Each row is followed by the band that its hidden value falls in (each part has its own value, ranges and names):
[ 144  165  -24   77  -58 -161  -22  -55 -108  328 -229 -222   55   33
  186  -55    3   74  -16 -136  138  255 -380   74  412  -16  105 -286
   86  -43 -264  237  -46  252  119  -50 -199   90  -55  -78 -151 -434
  175  254   50 -331  159  244] -> Nb
[-15  15  41  56  10  29  67 -39  22  18 -35   6 -50 -17 -29  31  43  -1
  51  -4   9   0  -5  34  42  14 -14 -12  14  12 -55  54 -20  23  46   6
 -14  45  28 -31  56   4  24  41 -29  -1  20 -36] -> Nb
[-16   9  50  53  18  24  71 -33  28  12 -34  -4 -70 -22 -33  28  32   0
  47 -10  14  -6   6  33  29  16   2  -9  13   9 -67  44 -38  23  36  20
  -8  45  38 -26  56  11  16  33 -32   6   8 -42] -> Nb
[-34  12  57  45  26  23  77 -42  30  -5 -39  21 -49 -19 -47  45  62  16
  16 -25   0  10  13  53  15   8 -13  -5  14  38 -61   8 -26  11  49 -12
  -5  51  52 -48  33   4  24  16 -13 -10  51 -28] -> FB
[-288 -304  233  100  -97   64  -26  178  470 -148  -13  -81 -142 -330
 -462   33  173   -8  113   99  -47  246  134 -288   -6 -266  159  300
    8   22  115  -93  262   26  132   94   14 -123 -294  -51  185  285
  -78 -352  211   -4  159 -468] -> SQ
[-330 -293  149  -71  -37   40 -267  -75  200 -461   12 -133   15   98
 -475  -19  134   88 -120  284  108    6  213  261   26   92 -157  135
 -122 -190 -252 -173  -59  337  -44 -187  -37 -444  262 -256 -299  109
  174   77 -131  183 -174  100] -> FB
[-37   6  44  47  30  19  65 -41  17  15 -40  18 -61  -9 -35  38  55  22
  19 -20  -7   5  -1  68  43  19 -24 -18  11  44 -77  22 -17  24  43   9
 -21  50  46 -60  32   0  26  47 -32 -24  41  -4] -> SQ
[-44  -6  54  52  31  17  69 -41  17  16 -47  10 -54 -17 -44  46  64  21
  29 -17  -2   6  -5  49  41  11 -19 -16  19  29 -67  22 -29  41  35  11
 -36  39  32 -52  36  -8  41  40 -25 -20  22 -28] -> HN
[  2  26  37  42   0  18  72 -43  13  -3 -32   3 -42  -9 -29  27  17  -3
  75  16  -3  -3  -4  46  54  10 -23 -32  35  18 -59  48 -32  14  55  13
 -15  64  40 -21  56  13  26  -1 -38  -1 -11 -22] -> QD
[ -6  14  45  30   3  33  91 -50  28  24 -47   8 -67 -11 -39  33  32   2
  39 -13  10   3  -6  48  34  -1 -20 -32  -1  30 -71  55 -21  23  60  11
 -22  61  33 -25  51  17  26  42 -35 -28  22  -8] -> RZ
[-41  -8  62  36  26  36  80 -39  22  15 -42  11 -63 -22 -52  48  63  17
  21 -19  -4   5  11  53  21   4 -22  -9   8  42 -66  24 -24  23  43  10
 -21  44  33 -46  50  11  26  47 -29 -24  23 -32] -> FP
[-329 -300  153  -72  -29   48 -262  -85  204 -454   10 -133    2  100
 -486  -18  144   83 -132  288  124    2  219  276   31   96 -165  139
 -124 -171 -244 -177  -48  323  -36 -183  -27 -445  283 -263 -291  129
  172   89 -139  177 -165  120] -> FB
[-290 -297  139  -89  -60   47 -270  -80  200 -454   12 -154   23  109
 -465  -40   93   67  -71  316  116   10  207  251   51   78 -151  111
 -107 -183 -229 -128  -43  327  -27 -167  -38 -452  266 -226 -273  130
  156   52 -151  179 -236  122] -> QD
[  52  -20  151  -90 -170  -97  170  -85 -118   49   -6   62  -59  125
    3   34  186   79  -72 -175  216   50  -62  365  147  115 -302   -1
 -128  401  -56  311  133 -223  196  -88  224  335   99 -109 -144  192
  -28  515 -172 -255  343  146] -> FR
[-19  17  44  50  18  30  85 -46  22  37 -54   8 -59 -21 -31  38  49   5
  29 -23  15  10 -16  30  37  -1  -3 -18   8  14 -66  46 -20  30  47   7
 -29  48  24 -36  52  -7  31  59 -23 -21  38 -29] -> ZG
[ 231    7 -175    2  145  522 -148  148  289  129  123 -109 -334 -201
  101 -150  -62  -97  -29  -66 -356  264  151  234  129  145  281 -370
 -179  458  259   33  141 -253   86  134  186  -90   87   91  446   17
 -495 -227 -107   85  -84  216] -> QD
[  6  34  35  33   4  22  96 -50  21   5 -47  13 -51 -13 -28  31   0  -1
  72   4  -7  -4  -7  26  32 -11  -5 -39  26   6 -68  43 -35  18  56  16
 -31  68  34 -13  56  12  25  -9 -32  -7 -10 -23] -> QD
[-17   4  46  48  17  30  72 -45  10  43 -44   4 -59 -12 -25  37  55   7
  37 -18   4   4 -15  52  53  13 -28 -31  10  42 -64  58 -17  35  51  17
 -30  52  24 -38  51  -7  32  59 -33 -34  21  -9] -> ZG
[-24   6  55  43  24  33  55 -36  13  38 -40 -20 -61 -18 -30  29  48  10
  21 -11   8  10  -1  54  46  17  -7 -16  14  26 -87  43 -24  33  46  10
 -15  37  38 -50  43 -12  22  66 -30 -29  19 -11] -> FR
[ 246   84 -230  -31  196  895 -268   95  444  141  179 -133 -119 -227
   60 -157   92 -220 -243   -1 -351  386  344  146 -114   59  422 -246
 -249  428  454   19  369 -444  239 -230  388 -392  180   63  579   -7
 -622 -233   93  156   85  265] -> HN
[-34  14  59  54  37  21  69 -49  11   2 -37   5 -52 -27 -37  47  65  12
  25 -12  -1  -8   5  57  31  28 -22 -15  13  21 -65  12 -33  16  44 -13
 -11  59  46 -55  24   2  39  38 -21   3  42 -33] -> SQ
[-36  -5  61  51  41  22  72 -43  25  32 -48   3 -72 -30 -39  38  49  16
  31 -18   2   2  -1  36  37   5  -2 -13  16  32 -70  24 -11  27  44  23
 -28  42  36 -56  37   6  24  40 -23 -24  28 -24] -> HN
[ 12  37  24  37 -10   9  74 -43  18 -14 -29  -1 -45   4 -21  20  10  -6
  68  11   2  -1  -1  55  49  13 -21 -38  22  17 -72  58 -35   5  63   0
  -1  86  42 -18  48  23  20  -1 -37   0   9 -10] -> SZ
[ -5  29  38  33  -2  18  91 -48  10   4 -40  10 -51  -2 -32  35  24  -1
  55   4   1  -9  -7  57  40   7 -34 -31  19  19 -76  47 -38  18  58   7
 -21  81  39 -20  55  19  35  26 -39 -16  10 -15] -> ZC
[-319 -310  147  -70  -23   59 -267  -84  201 -440   12 -151   -6  101
 -479  -20  143   85 -129  289  125   -3  221  277   35  105 -158  121
 -130 -179 -244 -161  -66  330  -46 -178  -31 -460  276 -259 -282  120
  177  104 -147  182 -191  123] -> HN
[-44  -1  58  50  33   5  79 -50  20   6 -52  19 -55 -15 -43  45  61  22
  24 -25  12   2  -6  49  31  10 -15 -11  13  26 -66  19 -25  30  39   1
 -28  47  47 -56  18   3  41  44 -23 -14  43 -26] -> SQ
[-459 -158  -42  236  116 -203 -297  -42 -282  -53  -55  204  120   97
  -68   39   42   94  300  365 -247 -116 -255  124  584  134 -373  131
  306  -93 -140 -165  195  518 -218  324 -512 -218   -2 -320  -48 -153
  248  155 -280   33 -383   -3] -> RZ
[ 10  38  37  34 -16  16  78 -47  11 -11 -38   4 -29  -7 -30  29  23   4
  64   6  11  11 -13  53  55  10 -23 -37  22  12 -58  57 -36   7  58 -15
  -6  70  37 -22  37   5  31  24 -38  -3  12 -23] -> QD
[-25  12  37  61  36  27  81 -49  15  40 -52  15 -61 -16 -22  39  47  -3
  41 -15   5  -6 -15  28  39   7  -7 -19  21  16 -56  38 -24  39  38  24
 -40  44  35 -31  68  -7  34  40 -26 -12  17 -26] -> ZG
[-45  -4  60  52  39  16  88 -55  17   6 -45  31 -66 -23 -49  53  67  16
  30 -17   0 -13   1  52  30  15 -32  -9  10  39 -53  12 -18  16  41  10
 -25  60  43 -57  31  23  39  41 -31  -7  40 -33] -> SQ
[-44  10  61  33  30  22  77 -50  35  -7 -51  21 -65 -24 -57  39  53  19
   3 -23   2  17   3  63  28   5 -11  -9  -1  37 -76  -4 -11  21  50  -6
 -16  50  60 -60  14  11  21  38 -25 -17  58 -11] -> FB
[  2  23  51  45  14  24  87 -50  13  20 -44  -4 -58 -24 -34  36  20  -4
  68   9   7 -12  -7  34  47   7 -14 -33  33  10 -63  40 -41  21  52  21
 -25  62  39 -21  59   9  36   9 -35  -6 -12 -27] -> ZC
[ 10  34  26  49   4  26  77 -37  25  28 -37   3 -53  -8 -18  23  19  -8
  58  -1   5   6  -8  38  49   3  -5 -28  31  25 -63  58 -23   7  64  16
  -9  67  38 -17  77   8  16   8 -25 -20  19 -10] -> ZC
[-20  -1  64  47  20  31  79 -34  17  37 -37   0 -62 -27 -34  41  52  12
  43 -21   3   0   6  33  27   5 -12 -10  18  39 -63  48 -25  19  46  23
 -13  50  20 -36  57   3  20  41 -26 -25  14 -42] -> FR
[-11  28  35  39  10  21  88 -47  18  15 -50  10 -60 -12 -37  33  15   1
  54   6  -2  -3 -14  42  48  -2 -15 -30  27   7 -80  32 -38  33  48  23
 -38  60  39 -23  63   6  35  18 -38 -16  -1 -16] -> ZC
[-22   4  49  53  35  32  81 -45  24  38 -46   2 -77 -19 -40  41  55  13
  20 -20  11  -1   2  51  37  12 -11 -23  12  32 -74  30 -33  24  45  18
 -20  49  40 -49  54   2  34  48 -29 -25  31 -12] -> FP
[ 20  37  32  32  -7  25  92 -45  15  11 -35  14 -47  -9 -15  28   5  -2
  78  -1 -11   0  -6  38  40  -2 -17 -45  22  33 -57  64 -21  -3  67  12
 -12  87  28 -11  59  18  12  -4 -35 -16   2 -16] -> QD
[-127   73 -139 -112  141   74   26   64  115  -48 -218  133 -118  -17
  120  -96  -27   76 -280 -357  -80  496 -214  216  100  -33  427 -148
 -148  204  109 -116   77   -5 -170  -18  -99 -145  273   29   71 -214
 -363  303 -118    6  184   91] -> FP
[-324 -294  144  -81  -40   58 -268  -65  203 -454   20 -131   10  104
 -474  -20  143   87 -135  278   97   19  223  287   27   95 -163  132
 -123 -150 -244 -173  -54  318  -35 -182  -21 -438  271 -250 -272  115
  153   75 -136  166 -170  118] -> FB
[ -56   69  -21  264  -15 -287   89  -85  115   77  -63   84  -71 -167
  335  -69 -201 -176  509  -40 -168 -244 -204 -685 -144 -178  172   19
 -223 -400  -49  416  453  146  174    3 -252  413 -570   30 -266  198
   -4 -180  313  140  316 -439] -> SZ
[  0  28  38  45  10  30  90 -49   9  36 -46  19 -52 -15 -17  35  34  -1
  53 -15   4   3 -19  40  48   5 -18 -31  17  33 -49  58 -15  12  54  14
 -22  66  31 -23  63   2  22  44 -36 -21  21 -19] -> RZ
[-34  10  47  47  33  31  79 -45  10  30 -42  13 -57  -6 -38  46  57  15
  18 -14   2  -8   6  55  26  10 -23  -8  23  28 -83  25 -36  28  42  12
 -23  46  45 -49  57  -4  37  51 -29 -27  23 -15] -> FP
[ 143  171  -16   69  -80 -178  -25  -40 -110  311 -226 -222   76   34
  187  -59    1   81  -12 -144  145  278 -386   72  414  -24  112 -268
   94  -42 -261  247  -42  238  120  -63 -183   97  -60  -73 -159 -436
  162  259   56 -336  174  222] -> RZ
[-16   8  46  54  29  25  75 -40  15  39 -43   4 -63 -18 -21  39  48  17
  35 -28   0   0  -5  40  35  13  -6 -30  13  27 -73  45 -35  31  40  16
 -26  49  26 -42  44 -16  30  43 -26 -22  20 -22] -> FP
[ -8  18  31  42   8  -3  81 -57  13 -18 -44  15 -57   1 -34  25  11  -5
  77  21   6  -9 -10  51  67   9 -30 -33  31  24 -60  39 -20  18  53  27
 -26  79  54 -30  43  37  29  -1 -52   3  -6  -8] -> SZ
[ -7  18  56  44  -2  20  70 -26  19  20 -35  -7 -50 -29 -27  29  28   4
  63  -9   3  11  -9  27  44   4  -3 -14  22  17 -64  58 -24  18  50  15
 -10  60  15 -22  53   2  14  30 -26 -14  12 -50] -> RZ
[ -5  20  45  47   3  27  75 -34  22  17 -32   1 -51 -21 -25  31  28  -5
  66  -2  -6  -5  -1  26  32   5 -12 -21  19  15 -61  57 -25  19  55  12
 -16  64  16 -16  63  10  20  11 -22  -8   8 -42] -> RZ
[-42  25  37  56  37  24  81 -44  24  -5 -40  38 -63 -15 -44  47  56  14
  12 -17 -11  -2   5  62  28  18 -21  -7  16  28 -71 -10 -33  16  38   3
 -17  61  57 -53  48   5  30  22 -26  -1  54 -21] -> FB
[-27   8  37  63  27  30  68 -41  28  16 -40   7 -68 -18 -34  33  54  -3
  32 -11  13  -2  -3  42  42  22  -8 -10   6  12 -53  38 -26  27  35  11
 -17  42  38 -37  60   8  26  52 -32   8  32 -34] -> ZG
[-26  21  42  50  13  19  73 -38  26  -5 -41   2 -63 -20 -47  31  29  -1
  43   7  15  -3  -4  42  43  14  -6  -4  20 -12 -75  24 -43  29  34  11
 -19  48  45 -30  57  14  31  38 -37  12  15 -42] -> RZ
[  7  34  27  49   4  37  69 -46  27  15 -40   0 -41 -16 -27  27  25  -7
  59   9   2   5  -9  32  47   5  -6 -36  21   1 -56  52 -27  21  59  -5
 -19  46  32 -21  61  -3  30  10 -23  -1   9 -18] -> ZC
[ 23  54  29  53  17  35  94 -43   3  37 -34  11 -55 -20  -5  33   9  -8
  69   1  -5 -13  -7  34  45  11  -7 -33  43  20 -58  46 -40  -9  55  25
  -8  82  41 -13  90   2  16   9 -36  -6   0 -24] -> ZC
[-35  -1  47  58  43  24  55 -37  34  15 -41   5 -65 -27 -33  31  54  13
  26 -21  -6  14   0  47  41  17   6 -19  12  37 -56  18 -10  23  42   9
 -19  35  46 -55  36  -1  15  23 -19  -8  38 -18] -> SQ
[-42   3  48  57  38  23  76 -39  31  17 -50   8 -72 -26 -51  42  62  15
  14 -20   9  12  -3  49  40  10  -1  -8  16  23 -66   8 -33  25  34  13
 -24  41  43 -52  53   2  33  45 -25 -12  43 -31] -> HN
[ -9  18  50  34  -6  19  78 -31  23  -5 -37   2 -49 -15 -44  30  29   5
  52  -2  11  14  -2  52  45   6 -14 -15  25  24 -61  42 -37  10  49   9
  -4  58  42 -20  58  15  18  24 -38  -9   9 -35] -> ZC
[-25  13  50  50  25  37  80 -50   5  24 -41  14 -45 -19 -29  47  54   3
  43  -9   0 -11  -2  34  27  11 -23 -14  16  13 -55  40 -30  31  39   4
 -29  44  28 -34  55  -6  37  49 -30  -4   7 -41] -> ZG

New part:
[  32 -146 -106  113  -26   20   22   29   78 -105 -165  -10    1 -130
 -199   71 -112  127  -87  127  212  160  151 -378 -176  104 -148   38
   16 -208   29 -179  -54  165 -102  -60 -289  556 -156 -144   -6   40
   77   50   83  123 -263  180] -> Gb
[-144   66   17   63   -6  -66   24  -83  116   39 -333  -38 -245  -71
  144  196 -186 -116  102  -76  293  174   39 -170   47  -31   88 -137
  -48 -122   50 -347  -46   70  -62   25   34  457 -110 -384  257 -225
   60  424   17  -27 -271  272] -> HB
[-216 -197  -13 -128  133 -142  230 -388  180   88  -98  113  111  232
    1  185   -5  -20 -349  147  206   60   57  195 -161  -17   57 -314
   21  140  -70   89 -337  -89  -12 -140   82  149  -73   76   58 -260
  -15   35   10 -273 -205  170] -> HB
[ 295  381  -36  469  112  104 -111  207  137  111 -165  241 -121 -140
  719   64 -145 -216  -23 -315  365   79  325  -10   64 -179  212  -41
  319  -60  308  -88  167   66  -39  292  -74   75  256   57 -128  167
  205  -24 -158 -178  101  -89] -> TH
[ 219    7  -13   60   14   48 -111  -26   19    7 -225 -113  162 -153
 -273  123  -84  130  -82    2  -23   52  119 -173 -110   33  -44  223
  187 -128    7 -124   57   89 -131 -122 -110  306  -29   18   70   66
 -106   10  -42  153 -289   70] -> HB
[ -46 -289   78    5   54  -26  -14 -201  -49  169   33   37  256   47
   -7   62 -261 -242 -236   15  181  184  108   36   -2  -77  110 -117
   72   77  -17  -55 -272   -9  -30 -233  -64  334   85  -30   74 -165
  145  120  144 -117 -175   58] -> Nr
[-250  -53  267 -519  268   19 -101   74 -139 -158 -101 -383   58  235
 -193 -144  392   11  152  305 -210  181  -49  -19 -298 -158 -565 -354
  221  257 -152  292  463 -286  245 -172   84 -270  -96 -213  313   49
 -119 -201 -186 -338  181  252] -> HB
[  35 -215   42 -125    1 -150 -215   62   60 -292   91 -189  -46  187
 -322 -330  -11 -215   55  542   99  356  235 -232 -375   58 -291 -136
  401  131  -18  239  139 -191   65 -275 -440  -86 -261  -48   50  102
   95 -221  232   75  110  236] -> Lf
[ 403  465 -227  511    9   75 -205  179  231   -7 -200  133 -192 -280
  686   71   60 -166  -13 -218  377  -62  388   36 -149  -72  -34 -127
  291 -185  266   86  173  248 -125  506 -188  -25  184  284 -266  258
   90 -242  -67 -243  135 -149] -> HB
[ 324 -419  -25  284  -82  -33 -130  119  132 -280   18   37  116  -97
 -312 -176 -236   20 -223  368  218  368  436 -327 -473   66 -202  115
  366 -104   50  -31   16  -62  -90 -295 -598  255 -169    6 -132  216
  165 -163  308  290  -27  173] -> TJ
[-240 -228   29 -143  145  -91  247 -378   79   72  -60   54   23  311
  -25  221   48  -84 -260  113  177  -28    8  207 -117   40   63 -199
  -47  148 -147  179 -270 -100   26  -95  189  -42 -155  182  -44 -217
  -23  -98  -73 -348 -147   75] -> Dj
[-437  -33  326 -177  149   56  -28   10  -81  -72 -456 -315    7  101
 -273   43  249  305  111  141 -256 -125 -194   44 -123  -69 -102   15
  -12  -41   59  223   97   14 -273  102  102  164  -18   39  265  106
 -132  244 -142 -208 -190  298] -> Lf
[ -81   18 -178  231 -316  -41   15 -138  -53   56  -25    7  -88 -192
   44  220 -225   46    2  -56  201  149   81 -128 -165  -33  -59 -192
 -446 -323  -69 -453 -149  108  -65  -46  -49  446 -155 -306  130 -144
  300  338  172   17 -150  -17] -> Dj
[ 151   35   52  114   29   67  -98   39    3  -36 -299 -110   -1 -146
 -245  140  -42  171  -32   28   18   41  107 -168 -123   68   -4  291
  137 -159   66  -64   36   86 -153   22 -130  293  -46   23   25  131
  -75    6  -28  123 -235   75] -> Lf
[-148 -313  275    6  105   24 -210  264   65   47  121 -125  199    4
  -88 -212 -278 -573  171    9  -90   36 -131 -409  235 -105  -67   12
  314  -37  152  -64  286  208 -241 -294  -43  202  -84  137  -85   97
  199   17  -75   12 -218   79] -> TH
[-338 -260  292  -11   39  -94  -42   -9   35  -20  146   37 -237  -32
   37  212  127 -733   17   78  159   98  -99   -1  -43 -164 -204 -286
 -112  -79    1   20  178  -48   19 -176  130 -309 -353  200 -178   13
  293 -247  -84 -285   64 -138] -> HB
[-181 -315  333  -45   29   34  -78  128  -11   83  108 -135  -25   -5
  -13   99 -204 -556  125  -54  -18   45 -172 -147   98  -86 -149   20
  -36  -42   25 -152  201   74  -82 -184  173  -17 -172   65 -119  -54
  202  -84  -17 -201  -17  -98] -> Nr
[-139 -126  199 -175  -48  -72  -26  -85   48   79  242   20   98   18
 -210  222  -42 -277 -118  155 -128   52 -174   99 -165  -87 -188 -103
 -140  -20  -12  -88   33 -117   63 -279  175 -198 -185  114 -153  -71
  153 -299   23 -234   27 -265] -> Lf
[-343  -33  221  -11   56 -108  243 -171   54  146  -59   50 -257   -6
  -84  509  402 -236 -252  -89  -46  -80 -171  215 -146 -173 -323 -178
 -407 -106  -67  -39  100  -44  -89  -83  361 -335 -425  436  -72  -21
  231 -229 -357 -208   76 -217] -> Dj
[-401   38  399 -233   90   58  -30   26  -25    3 -353 -270   49   37
 -217  172  103  223  129   97 -311 -127 -310  123  -86  -94  -26   65
  -69  -48  119   57   98  -45 -227   55  240   97   40  -34  192   16
 -154  194  -74 -286 -165  137] -> TJ
[-408  -35  345 -236  129   44   -9   -5  -32  -26 -365 -284   91   78
 -253   96  170  272   75  143 -293 -111 -241   92 -134  -90  -93  -16
  -18  -21   63  143   89  -34 -230   28  177  124   19    0  231   41
 -158  194  -98 -250 -188  226] -> HB
[ 166   86 -351  222 -340    3  -49  -32   33   12  141    7  145 -196
   22   55 -283  170   -5    4   90   90  145 -253 -246   31 -173 -165
 -255 -320  -60 -412  -24  172  -47  -86 -147  415  -82 -221  -17  -42
  222   96  173   56 -140 -100] -> Lf
[-300   67  404 -141   21   65 -116  157  -14   37 -184 -207  -27  -73
 -189  176  -50    8  226   40 -295  -85 -337  -33   14  -83   -2  142
  -89 -145  160 -119  194    1 -176    9  255   68  -21  -81   56   56
  -26  103  -65 -183 -161  -26] -> Lf
[-326 -248   74   27   -3  -88  176 -309  -35  176 -104   48   -6    2
   25  279  -75  -91 -315   65  287  145   32  175 -122  -37   76 -260
 -290  -27  -21  -27 -499   10 -103   -8  -12  411  -17  -19   95 -222
  192  216  217 -219 -150   84] -> TH
[ -90 -306  314   59   69  106 -187  149  -41   46  -28  -74   16  -64
   -4   66 -276 -536  184 -164   34   40 -101 -252  203 -124  -45  103
   85 -100   43 -245  268  136  -61 -201  131  146 -110  -73  -66  -11
  185   73 -108 -141 -163   -7] -> GT
[-240   38  226 -234  -36  -99   97 -184   -3  200  123  -27   32   -6
 -261  418  176  -95 -240   89 -225  -11 -259  287 -206 -122 -254 -105
 -353  -17  -27  -64  -54 -138   10 -182  302 -227 -197  229  -43 -102
  131 -270  -69 -245   78 -321] -> Dj
[-117 -130  105 -351  175  -88   72  -74   95   52   67 -147  173  184
  -79  -41   26   20 -110  232 -103  188   -9    6 -263  -88 -323 -412
  150  207 -138   23  117 -215  176 -256  163  -44  -51 -199  184 -146
  -45 -114  -35 -201  -16  164] -> Gb
[ 335  273 -127  393  -36   50  -89   83  101   28   24  270  -30  -12
  448   37 -297 -211  -46 -116  382  152  329  -63   18  -37  337  135
  284  -38  256  -94    5  -32   -2   79 -225   71  136   67 -208   99
  206 -118   18  -71   65 -157] -> Nr
[-248  -13  257 -401  117  -48 -116   53  -41 -142  -11 -340  344  288
 -436 -265  225  232   73  444 -476   36 -126   32 -304 -111 -236 -122
  323  195   10  377  295 -282 -105 -302  -25 -247  -23  119  235  170
 -153 -113  -80 -110    5  203] -> TJ
[ 406  454  -99  184   62   38 -284  118   75  205 -271 -210  -52 -284
   74  139   99 -279   76 -362  -38 -127  100 -170  168  -53 -197  215
  284 -135  108 -103  347  375 -235  141   19   85  -32  372   35  134
  -41 -120 -338  153 -134 -126] -> GT
[ -31 -245  136  -90   87  -19 -127 -146   64   40  -11   91  259   56
 -132   42 -244 -227 -158  111  103  150   33   -5  -25  -83   65  -52
  202   63   61  -69 -138  -24   34 -276  -77  272   50 -104   13 -130
   66   34   96 -176 -210   68] -> Gb
[-257  384   79   72   12  -33 -128  283   86  -78   78  -59  -41  124
  155 -224    1 -161  377  170 -121  -83 -123 -246  120  -45  289  -76
  281  -95  289  209  327  -30 -246   48  -10 -174  -25  199  -85  309
   78  -44 -179  -44 -129   12] -> Dj
[-201 -362   93  -46   32  -23   69 -299 -172  140  131   49   78   53
   28  229 -131 -407 -216   64  331  180   67  128  -28  -13  128 -194
 -155   49 -125   61 -369  -76   97 -153   18  149  -27    7  -61 -184
  171  -60  190 -303 -104  -74] -> Nr
[ 451  334 -214  574  -45   87 -162  100  197  -53  -46  333  -95 -161
  722   53 -158 -101  -95 -130  461   50  482  128 -230  -80  204 -104
  293 -134  244   35   40   16   36  361 -207  -96  250  118 -343  220
  167 -244   57 -298  175 -206] -> Gb
[-263 -135  237 -170   56   25   93 -183   31   45 -168  -85   76  132
  -26  262  -16   73  -64   45  -73  -84 -156  261 -166  -67  -23  -88
 -137   32  -39    5  -66 -103  -38  -18  297  -24   -3  -23   37 -162
  -81   45  -10 -446  -81   26] -> TJ
[  84  -79  -57 -303  117 -249  146 -203  214  198  198  -70  -36  308
  130  -10 -263 -431 -126  103  217  395  125  -72  -55  -19 -180 -392
  226  363 -177 -226    1 -236  277 -392  140  -31 -207 -267  227 -460
   86  -55   34  -29   48  152] -> Nr
[ 142 -254 -289  129 -109  110   63  221   75 -234  150   14  141 -188
 -218  -72 -188  266  -83  313  239  186  212 -638 -361  259 -332   -3
  -11 -302    6 -131  -20  223  -13  -38 -486  625 -147 -168 -310  203
  119 -306  251  101 -189   50] -> Gb
[-238  -73  -54 -164   46 -169  328 -412  157   66   85  110  196  368
 -156  217  178   73 -347  167  -67  -96  -48  253 -216  -40   -1 -236
  -70  130 -139  165 -128 -204  -64 -308  225 -283 -258  414  -36 -145
  -10 -193 -226 -219 -113  -28] -> TJ
[  94  -41    0   96   36  103  -23  -15  -40   60 -314 -145   76 -153
 -138  163  -78  219  -57 -109   23   11   84 -172  -82   27  -97  138
   -4 -164  -33 -177    6  174 -137   30  -11  457    3  -92  121   17
  -46  158  -63   46 -280  126] -> Dj
[ 163 -236 -225  206 -270  -74  -52 -299 -259  110  273 -252  381   35
 -146 -137 -278   15  -53  109  -47   90  286   14 -222   53  234 -156
   11  -79 -369   64 -166 -132 -150 -347   -7  -50  -29  143  136   19
   39  132  213  233 -276   -8] -> Nr
[-333 -128  244 -172  136  -11   66 -116   35   80 -341 -222   -9  197
   -1   73  -50   61   -7   55   -7  -16 -114  128  -48  -35  -16  -92
   -7  116   34   73 -140   19 -173   85  139  272   42  -73  231 -193
  -56  293   42 -317 -117  283] -> TH
[ 484  305   44  230  -98  144 -337  -67 -196   63 -428 -312   -9 -212
 -158  245  -56  105  222 -361 -203 -121  152   55   -6  -62   82  495
  147 -196 -145 -237  386   20 -106  -17  238 -141  -23   32  230  104
 -212  158 -286  170 -213  -86] -> Lf
[ 524  487 -163  167  -15   34 -308  121  120   79 -200 -177   35 -291
  -55  108   53 -102   73 -188  -81  -95  150 -184    9   18 -142  293
  368 -167  115  -83  351  260 -189   73  -81   10  -26  328  -42  199
 -144 -245 -232  206 -154 -161] -> HB
[-240 -322  182 -142   63  -29   64 -222  -95   59  127   -4 -178  171
  118  264 -102 -639  -24   62  370  135  -28  117   26   29   44 -137
 -138  113 -118   73 -181 -103  185  -77  143 -125 -185   12 -168 -241
  146 -218  120 -470   50 -118] -> Nr
[-266 -292  101   10   85  -45   94 -298   14   96 -133  138   74   13
   23  236  -71  -86 -306   76  278  118   59  170 -126  -72   98 -267
 -129  -16   -9    6 -407   -8  -15  -45   -1  360   34  -72   42 -174
  123  155  136 -297 -215  111] -> Lf
[-297    4  344 -194   10   52    5  -30   -9   71 -181 -161   33  -23
 -131  313   16   72   51   13 -235  -99 -298  178 -109 -105  -84   27
 -213  -78   54 -106   72  -59 -101   -4  330   -1  -13  -49   61  -75
  -58   54  -42 -353  -82  -65] -> TJ
[-204  -39  338   18   85  167  -81   24  -84    3 -508 -148 -162 -151
  -27  363  -51  -46  191 -216   49  -68 -157  -42  115  -74   69  246
 -115 -194   83 -226  123  119 -134  131  213  314  -15 -208  129  -47
  -76  300 -137 -248 -261  116] -> TJ
[ 318  121   51  166   87   78 -285   -2  -57  157 -128   17  189 -253
   -3  179  -30 -406  -26 -356   10   44  131 -131  190 -232  -34  134
  284 -112   24 -246  351  127  -35 -261   55   57   -6  133   83   87
   61  -15 -362  109 -226 -119] -> TJ
[-413  127  398   18  100  118 -136  387   10   -6 -273 -258 -146 -171
    1   53   46  -92  415  -54 -248 -182 -346 -281  174  -89   17   80
    3 -275  262  -29  388  205 -359  197  216  155  -24   31   12  259
    4  167 -219 -120 -262   86] -> Lf
[ 407  -51 -236  206 -236  -30 -210 -308 -304   10  126 -444  349   46
 -226 -175 -183  135  200   62 -245  -65  346   53 -242   93  351   -3
  281  -91 -543  172  175 -260  -91 -338  232 -487  -55  163  199  155
 -298   68  -15  321 -410   23] -> Gb
[ -17  -29  130  -83   42  -31  -70  -23   35   69 -191 -133   65    1
 -308   87 -141  -50  -70   90   -4  117  -31 -152   10   35  -13  227
  129    3  120  -93  -88   77 -174 -138 -144  389  -67   15  116  -61
   13   90   58   95 -197  111] -> TH
[-265  -72  220 -301  132  -39  -91   19  -72  -98 -121 -355  184  294
 -364 -238  166  136   84  349 -299   29  -79  -26 -191  -40 -181  -62
  259  176   -6  360  164 -143 -149 -170  -62  -60  -60  117  237  107
  -93    2  -52  -92  -37  266] -> GT
[-289 -224  262  -64  159   82   60 -196   -6   47 -336   17   -6   60
   91  295  -44    0 -100  -51  153  -36  -67  217  -57  -85   79  -92
 -111   -3    7   -7 -184   -3   -8  102  216  240   82 -146   55 -169
  -33  184   -9 -491 -178  131] -> Gb
[ 371  548 -213  348   28   41 -244  221  233   41 -252  -44 -185 -338
  394   90  150 -200   70 -216  194 -126  222 -141  -19  -11 -159   18
  304 -220  266   50  272  387 -240  431 -169   69   57  380 -184  260
   -5 -254 -175  -46  -11 -129] -> HB
[ -86 -258  -97  190 -181  -54  -10 -318 -217   67  150  -43  369  -99
 -163   41  -88  101 -203  162   10   83  197  110 -279  -59  224 -296
 -118 -182 -234   88 -271 -133 -133 -274  -28   92   28   90   95   82
   79  152  181   63 -342    3] -> HB
